Where the symbols take the items:
state | le tu za ra ne fe
nb | sl pq . bl mm lp
dl | qz hs cq lm . tt
pc | ch fq nt hg . qd
zh | fd . tt mh . hs
pq | fb tj nb qp qd hg
tr | zj mr cg . ql dh
fq | tt fd pc dn . qz
pf | rf lg qp . tj cc
gt | dn mh ql mr tt lm
fb | pq lm sl dh cq ql
qd | cq qz mm pq . pc
lp | tb hg . nl nt nb
sl | nb fb . hm jp tb
ch | pc tt hh ql . cq
ql | hg gt tb tr ch fb
mm | jp qd . nb . nt
tb | lp ql . cg hh sl
cg | nl tr . . tb hm
cc | mr rz zj . dn pf
zj | tr cc nl . hg qp
br | bn . lm sc hs mh
bl | hm qp . . nb nl
tt | fq zh ch gt . dl
hh | nt ch . tb . jp
mr | cc fz tr . gt rf
rn | mh . dn rz fd bn
qp | dh pf bl . pq zj
mh | rn . gt fz zh br
hs | hf . dl br . zh
dn | gt rn hg cc fq tj
sc | lg . rf . br fz
qz | dl hf qd tj . fq
rf | pf sc dh . lm mr
cq | qd dl jp fb . ch
lg | sc . pf . bn rz
dh | qp rf hm . fb tr
lm | tj br fb rf dl gt
tj | lm bn pq pf qz dn
fd | zh . fq rn . hf
fz | rz . mr . mh sc
hg | ql dn lp zj pc pq
rz | fz . cc . rn lg
nl | cg zj . . lp bl
nt | hh pc . lp . mm
bn | br . tj lg hf rn
hf | hs . qz bn . fd
hm | bl dh . . sl cg
jp | mm cq . sl . hh

In the rows, 49 means zero.

The rows follow the links: the fewer symbols apart two items are, the more alike their rows tend to be.

Each row is also shifted at random along 9 hidden directions that mean nothing.

Some items, each with a row of numbers:
nl	[ 69  53  51  40  44  54  51  45  48  56  64  59  50  62  59  45  41  48  51  53  58  50  52  56  36  54  28  58  49]
lm	[ 41  45  47  54  63  44  46  39  46  38  44  46  51  44  45  53  53  49  46  45  53  48  54  40  54  39  56  49  44]
sc	[ 48  47  53  51  58  38  44  52  40  45  51  50  50  46  46  58  58  35  62  42  56  57  59  54  48  48  61  43  39]
qd	[ 47  48  55  42  57  53  47  61  47  37  47  52  49  46  51  53  45  54  34  52  41  58  35  55  57  49  39  53  59]
fz	[ 50  51  40  59  63  41  44  27  71  46  58  34  44  43  42  52  55  48  54  42  54  51  38  53  41  51  48  50  35]
ch	[ 45  54  45  49  56  62  54  41  57  47  57  48  56  57  43  46  51  60  61  47  56  44  39  56  37  46  54  47  46]
cc	[ 72  53  51  47  29  44  50  72  30  61  59  50  53  55  60  41  51  36  50  56  52  53  56  54  49  61  46  44  45]
qp	[ 43  42  50  46  55  40  50  54  60  40  44  45  51  48  59  63  46  39  42  53  46  54  51  59  53  50  53  58  59]
sl	[ 48  38  38  53  47  51  43  49  37  43  39  51  48  46  51  53  50  51  34  48  49  44  61  37  55  48  45  43  61]
tt	[ 48  58  55  44  57  58  53  43  49  55  46  52  59  54  43  51  53  45  68  39  55  47  52  54  39  51  79  42  44]
jp	[ 37  35  53  46  48  60  45  65  46  42  53  52  50  58  39  53  48  66  57  65  56  47  32  62  47  39  68  47  50]
rz	[ 54  48  55  52  33  42  47  77  40  58  44  43  45  48  51  51  56  34  53  60  39  50  42  56  52  56  60  41  44]
bn	[ 57  47  59  43  48  41  55  55  40  57  45  48  44  43  38  50  48  36  65  50  56  62  47  60  47  31  65  49  36]
tb	[ 36  48  40  55  30  55  52  45  51  56  35  52  47  53  52  42  48  57  49  50  42  27  66  30  48  52  52  44  59]
zh	[ 56  60  37  49  52  50  58  55  41  48  45  42  61  43  50  43  58  38  65  25  51  53  73  55  38  53  47  33  46]
fd	[ 59  52  60  49  38  53  43  62  55  57  46  45  42  48  44  42  48  51  45  56  40  56  26  48  54  57  65  47  49]
tr	[ 39  51  52  55  58  51  39  53  40  45  49  54  46  57  60  61  58  44  46  54  42  35  47  46  48  61  43  42  48]
pq	[ 41  44  65  41  48  48  55  71  40  52  51  56  68  64  52  45  41  53  47  70  57  46  50  48  58  31  65  57  43]
nb	[ 58  41  48  46  47  50  48  58  34  51  57  53  58  56  51  43  39  58  27  63  57  51  55  42  60  43  36  52  49]

In each set, the symbols that take the first to the second take the third to the fourth, perhaps in another order. Give the fourth.
Answer with the item's name.
[ 50  65  63  38  61  59  52  48  41  59  47  61  60  60  57  47  43  44  43  41  41  44  51  49  51  58  43  50  54]
: [ 38  45  37  46  62  54  50  61  28  34  44  50  51  45  50  63  55  46  53  43  47  50  59  67  43  41  30  34  54]
:: [ 60  45  38  59  16  43  55  51  55  68  42  31  43  40  42  32  44  56  35  61  43  43  46  31  64  56  65  47  54]
: fb

[ 48  41  59  50  54  43  39  56  38  42  54  54  47  52  47  60  56  41  59  54  59  53  45  56  49  49  69  48  42]
: [ 49  62  41  53  59  54  50  53  71  26  52  42  60  48  58  40  56  55  61  34  43  54  43  53  33  52  35  50  47]
:: [ 59  48  56  49  58  50  38  62  50  50  64  47  54  64  61  55  48  52  32  70  49  47  20  58  54  56  38  56  41]
: qz

[ 65  47  42  43  62  45  54  46  48  36  44  42  56  42  57  54  44  40  37  46  55  60  54  58  47  38  32  58  55]
: [ 34  60  58  43  57  49  62  62  34  66  44  44  49  50  40  55  54  38  63  50  43  46  40  69  49  41  55  33  37]
:: [ 58  51  47  56  37  56  46  46  64  47  51  44  52  54  50  37  51  64  51  58  51  40  37  30  48  50  67  53  44]
: hs

[ 53  54  52  42  63  56  52  45  48  60  51  41  48  51  40  56  46  47  46  53  50  50  24  68  48  46  53  46  45]
: [ 33  45  51  42  64  52  51  51  65  44  32  50  64  53  52  61  40  48  34  45  38  49  57  52  57  48  68  54  69]
:: [ 36  39  48  51  28  47  49  65  40  39  48  59  43  49  53  51  55  48  66  54  52  43  61  55  43  47  51  48  52]
: cg

[ 43  58  48  50  59  47  57  46  57  52  43  39  49  46  51  49  52  43  47  51  39  44  37  53  47  37  36  50  39]
: [ 51  37  47  52  39  47  43  43  53  37  53  52  33  45  47  56  51  53  56  52  55  51  44  52  43  52  50  56  54]
:: [ 31  46  38  56  60  43  51  32  44  45  49  41  39  32  29  52  52  55  51  38  50  53  49  49  58  45  46  39  47]
: hg

[ 45  49  44  47  51  62  50  26  71  52  48  51  49  52  41  49  44  64  53  46  54  41  42  49  41  52  61  52  57]
: [ 51  47  66  42  59  47  45  52  54  38  58  63  66  63  56  54  50  43  67  48  66  54  59  51  41  49  76  61  42]
:: [ 52  50  49  40  58  56  56  43  43  63  52  47  47  53  39  56  44  49  54  53  54  48  35  69  41  40  46  44  45]
: pf

[ 50  50  54  44  58  46  52  48  45  47  51  47  50  41  42  49  43  47  42  42  49  63  42  56  58  47  43  51  51]
: [ 40  41  56  48  59  54  44  41  47  35  48  56  34  46  44  56  53  56  58  57  53  46  29  50  42  32  44  54  44]
:: [ 65  50  57  40  51  48  53  55  42  41  47  52  47  44  55  49  47  39  54  49  53  63  48  55  42  36  42  60  45]
: dh

[ 53  49  45  45  41  62  50  49  38  56  47  54  48  53  46  47  48  52  57  45  51  42  55  54  39  53  52  38  57]
: [ 59  46  61  38  61  55  42  28  54  48  47  62  38  52  51  53  38  52  38  50  47  52  38  43  49  42  36  65  56]
:: [ 45  47  40  58  43  52  50  38  47  57  37  43  47  48  46  47  53  52  42  51  47  31  54  31  52  52  63  41  51]
: qp

[ 28  48  30  55  37  56  56  52  58  43  40  43  44  45  48  47  51  62  51  46  37  35  52  50  42  52  38  39  62]
: [ 49  47  49  37  60  53  61  41  58  56  51  53  67  55  43  50  35  50  53  45  66  55  64  62  45  39  65  57  55]
:: [ 37  40  38  54  37  50  47  55  68  32  51  54  56  52  60  46  45  62  46  52  50  42  64  41  46  55  44  58  63]
: nl

[ 53  60  58  44  53  44  54  39  54  64  59  52  53  56  53  45  46  39  56  48  53  48  52  52  45  54  47  57  38]
: [ 23  58  52  55  63  47  51  42  71  45  52  50  65  62  58  51  55  50  58  48  45  33  55  43  46  53  59  53  39]
:: [ 55  57  47  47  31  45  54  54  53  44  43  52  47  35  51  33  45  48  49  30  37  63  69  38  52  58  34  52  63]
: hs

[ 57  36  55  42  40  44  50  69  48  47  53  47  50  52  53  59  46  40  56  67  59  58  44  71  48  43  69  56  51]
: [ 67  53  51  42  48  44  54  56  25  55  53  50  47  39  41  43  48  37  54  36  55  70  59  58  51  48  38  41  46]
:: [ 58  43  47  50  38  58  36  41  67  42  37  50  34  51  58  60  51  48  49  51  40  41  36  50  38  64  60  54  68]
: tt

[ 61  43  48  43  40  60  48  40  50  42  52  63  52  55  53  41  41  58  55  48  64  48  64  38  38  43  49  60  57]
: [ 64  40  44  44  53  52  49  48  61  38  39  37  47  37  45  59  42  47  38  48  47  67  33  64  53  51  63  56  69]
:: [ 55  42  53  40  49  46  48  29  58  58  51  55  44  51  45  56  35  46  49  49  59  53  57  54  48  49  56  63  56]
: fb

[ 48  49  51  52  58  42  45  37  45  48  42  49  47  40  41  50  53  43  53  37  50  53  60  38  52  44  57  46  42]
: [ 44  45  56  43  40  52  53  46  67  50  45  52  54  48  44  43  34  62  39  53  47  53  44  44  61  53  72  63  64]
:: [ 50  47  53  50  42  35  50  47  58  52  45  47  46  42  47  50  46  37  53  42  49  59  59  49  53  53  60  55  49]
: fb

[ 41  43  38  52  28  47  56  55  73  58  45  41  55  55  52  46  42  58  44  61  45  37  55  50  50  54  63  54  59]
: [ 52  47  49  50  52  44  51  17  38  53  45  55  33  35  33  50  49  41  61  33  60  53  62  38  48  39  53  47  43]
:: [ 54  47  35  57  51  44  52  58  28  60  39  29  46  41  48  56  53  39  24  59  38  43  43  50  62  46  36  33  49]
: hs

[ 54  53  32  61  40  41  46  49  64  40  41  36  51  39  58  47  57  41  50  36  41  48  65  40  44  65  50  44  56]
: [ 59  60  48  47  49  51  56  64  53  41  47  42  58  50  67  40  53  45  45  52  41  50  42  49  42  44  28  53  45]
:: [ 31  39  50  51  33  33  57  57  56  57  49  42  42  42  38  52  47  47  59  62  52  52  48  60  56  40  66  54  44]
: fb

[ 74  47  43  47  35  62  46  49  33  51  51  56  43  52  55  43  50  51  55  50  57  44  53  47  34  49  38  45  52]
: [ 62  37  49  46  38  59  44  62  47  35  57  59  59  62  56  40  45  66  49  62  64  49  51  42  41  42  51  57  52]
:: [ 78  47  36  54  31  46  53  54  66  48  51  26  46  39  47  33  48  51  49  52  52  60  37  51  43  47  53  53  45]
: bn

[ 56  44  46  42  52  48  56  53  32  53  58  46  48  41  39  49  43  49  46  48  59  62  48  66  54  42  37  45  49]
: [ 30  37  45  49  55  50  50  51  41  46  37  49  47  50  42  60  52  50  56  55  54  39  53  54  47  32  60  44  50]
:: [ 47  50  57  47  62  51  42  61  51  34  46  52  59  47  48  50  51  49  54  41  48  59  50  50  49  49  65  46  49]
: tj

[ 49  43  44  53  39  32  52  60  41  53  50  43  54  42  49  50  46  41  37  53  52  56  67  48  66  55  52  48  51]
: [ 62  50  51  44  59  43  53  39  50  41  50  47  49  43  51  47  44  43  43  44  53  61  50  49  50  38  36  61  47]
:: [ 58  53  44  54  36  45  51  41  42  62  46  45  48  43  42  36  53  44  55  39  52  45  67  31  49  52  61  39  43]
: zh

